[[134 136 120 120 143 126 145 113]
 [131 154 111 105 147 112 138 118]
 [113 113 151 148 113 146 109 143]
 [122 120 142 141 131 146 129 124]
 [120 142 128 120 144 132 138 117]
 [117 132 138 131 139 143 134 120]
 [131 135 118 119 142 126 148 114]
 [138 143 109 109 131 105 128 128]]	131

[[144 118 112 137 117 135]
 [131 143 133 145 142 139]
 [123 140 135 123 137 119]
 [147 103 106 143 106 142]
 [130 115 118 119 110 119]
 [150 119 113 137 113 126]
 [145 118 113 138 113 133]
 [115 138 141 118 137 125]
 [115 127 136 114 126 120]
 [115 130 137 115 126 120]
 [145 110 109 143 110 141]
 [127 141 136 122 136 105]]	131

[[150 131 142 153 129 126 141 119 146 123 117 121 119 134 122]
 [145 132 136 152 125 131 140 111 142 118 136 123 101 133 128]
 [150 127 144 138 131 123 137 136 146 132 113 120 145 133 120]
 [114 125 125 110 131 124 118 141 117 142 117 132 152 124 124]
 [148 132 139 155 128 129 141 113 145 120 124 121 106 133 124]]	145

[[134 125 136 134 135 144 126 114 123 131 130]
 [112 144 138 153 133 107 130 114 117 135 129]
 [145 119 100 116 136 127 133 132 126 128 137]
 [125 126 134 133 129 141 135 134 130 112 126]
 [130 145 118 147 137 123 126 144 107 118 140]
 [125 137 130 144 144 133 120 114 127 128 145]
 [128 130 143 121 126 132 122 121 145 123 124]
 [115 148 120 133 130 110 127 139 129 123 130]
 [133 111 141 119 119 133 129 137 124 130 118]
 [131 144 129 131 134 130 113 139 138 118 135]
 [127 120 123 122 126 134 125 121 123 139 128]]	112

[[118 152 128 116 126 142 135 132]
 [134 125 131 130 126 123 133 130]
 [134 135 131 130 122 114 143 117]
 [124 118 136 132 126 115 137 135]
 [118 114 122 135 129 142 123 110]]	134

[[135 136 140 135 131 123 134 141 133 148 137 140 132 129]
 [115 138 144 111 137 126 133 149 123 152 139 136 123 128]
 [132 119 113 132 125 143 125 110 127 102 118 113 133 131]
 [132 120 117 136 119 140 127 108 127 105 112 118 134 126]
 [117 135 136 107 134 130 134 141 118 142 126 135 129 134]]	115
---
[113 128 152 141] Answer: 141

[[144 142 148 139 139]
 [139 142 152 143 138]] Answer: 148

[[138 133 131 121 103 125 112]
 [121 130 115 127 127 114 139]] Answer: 138

[106 118 157 119 132] Answer: 132

[156 135 142 111] Answer: 142

[109 124 158 139 107 114] Answer: 139

[104 123 109 111] Answer: 111

[138 123 129 101 133 130] Answer: 133

[[127 128 106 124]
 [141 126 104 131]
 [130 127 121 148]] Answer: 141

[139 106 113 113 115] Answer: 115
---
[150 158 120 114 155]
120, 158

[[124 103 127 106 116 149 124]
 [120 143 132 127 104 138 101]
 [143 123 150 140 148 108 133]]
127, 150

[105 121 136  98 101 110 138]
98, 138

[131 131 135 153 128]
135, 153

[115 126 152 125 130 109 129]
125, 152

[136 154 150  99 131]
150, 154
---
((130, 132, 126, 149, 121), (146, 124, 142, 126, 112), (141, 125, 140, 135, 134)) -> 134
((137, 101, 130, 118, 130), (140, 121, 134, 113, 111)) -> 111
(126, 130, 150, 132, 121, 116, 144) -> 144
((118, 116, 103, 123, 132), (118, 135, 135, 138, 131)) -> 131
((140, 142, 118, 117, 120, 133, 138), (121, 130, 145, 135, 145, 152, 143)) -> 143
(153, 148, 126, 99, 130, 137, 144) -> 144
((128, 139, 126, 121, 121, 142, 132), (138, 142, 128, 124, 136, 139, 125), (127, 142, 133, 121, 103, 156, 135)) -> 135
---
Input: [115 104 130 119]
Output: 119

Input: [125 126 113  99 131]
Output: 125

Input: [143 101 116 125 130]
Output: 125

Input:
[[141 104 149 127 141 126 107]
 [116 145 114 125 116 131 141]
 [119 136 121 124 119 131 132]]
Output: 114

Input: [112 133  99 144 137]
Output: 133

Input: [148 123 120 132 155 147 137]
Output: 132
---
Q: [[130, 121, 127, 139, 148], [147, 126, 129, 136, 130], [143, 135, 130, 121, 105]]
A: 121
Q: [[118, 130, 151, 145], [119, 147, 146, 145], [138, 142, 146, 145]]
A: 146
Q: [[111, 134, 151, 106], [110, 140, 121, 121], [110, 140, 121, 128]]
A: 121
Q: [[151, 130, 137, 144], [158, 140, 132, 139], [113, 135, 152, 126]]
A: 152
Q: [[138, 135, 107, 148, 114, 143, 121], [131, 120, 128, 134, 119, 119, 139], [128, 105, 145, 113, 138, 138, 121]]
A: 138
Q: [[122, 151, 127, 127, 132], [144, 131, 109, 123, 137], [136, 118, 115, 150, 124]]
A: 150
Q: [[144, 144, 119, 130, 142], [156, 144, 117, 128, 129], [156, 143, 117, 133, 128]]
A: 133
---
105,128,119,132,149,115 >> 128

158,157,131,126,140,150 >> 150

150,128,124,114,134,127,118 >> 128

117,140,120,119,138
153,103,130,115,135
156,103,123,110,136
>> 140

112,116,140,109,107,150 >> 116

116,116,117,115,104
137,134,128,140,147
146,145,151,144,113
>> 146

116,128,127,104,126,113,124 >> 126

115,129,152,141,157,120,125 >> 141

108,120,151,130,136,113 >> 130
---
[[129 132 135 120 106]
 [132 126 141 124 108]
 [130 119 152 132 117]]: 108

[[128 106 149 144 125]
 [124 138 119 123 134]
 [121 135 124 128 136]]: 134

[[150 135 127 146 131 127]
 [127 121 137 117 126 133]
 [132 120 142 116 125 135]]: 133

[[134 114 138 133 121 114 122]
 [141 101 146 135 111 101 114]
 [133 103 149 141 119 102 122]]: 114

[[128 121 128 128 123 128 124]
 [128 152 127 128 146 128 141]
 [128 122 128 128 122 128 124]]: 141

[[142 126 142 117 130 153]
 [113 138 112 129 135 106]
 [119 148 126 111 138 113]]: 106

[[130 131 131 132 130 131]
 [129 112 126 125 129 113]
 [157 132 155 113 116 138]]: 113

[[150 124 121 114]
 [132 129 124 132]
 [131 127 122 124]]: 132

[[128 139 123 116]
 [142 127 123 147]
 [124 145 123 101]]: 147

[[106 124 127 151 121 113]
 [108 127 136 143 104 128]
 [109 131 138 143 102 128]]: 128
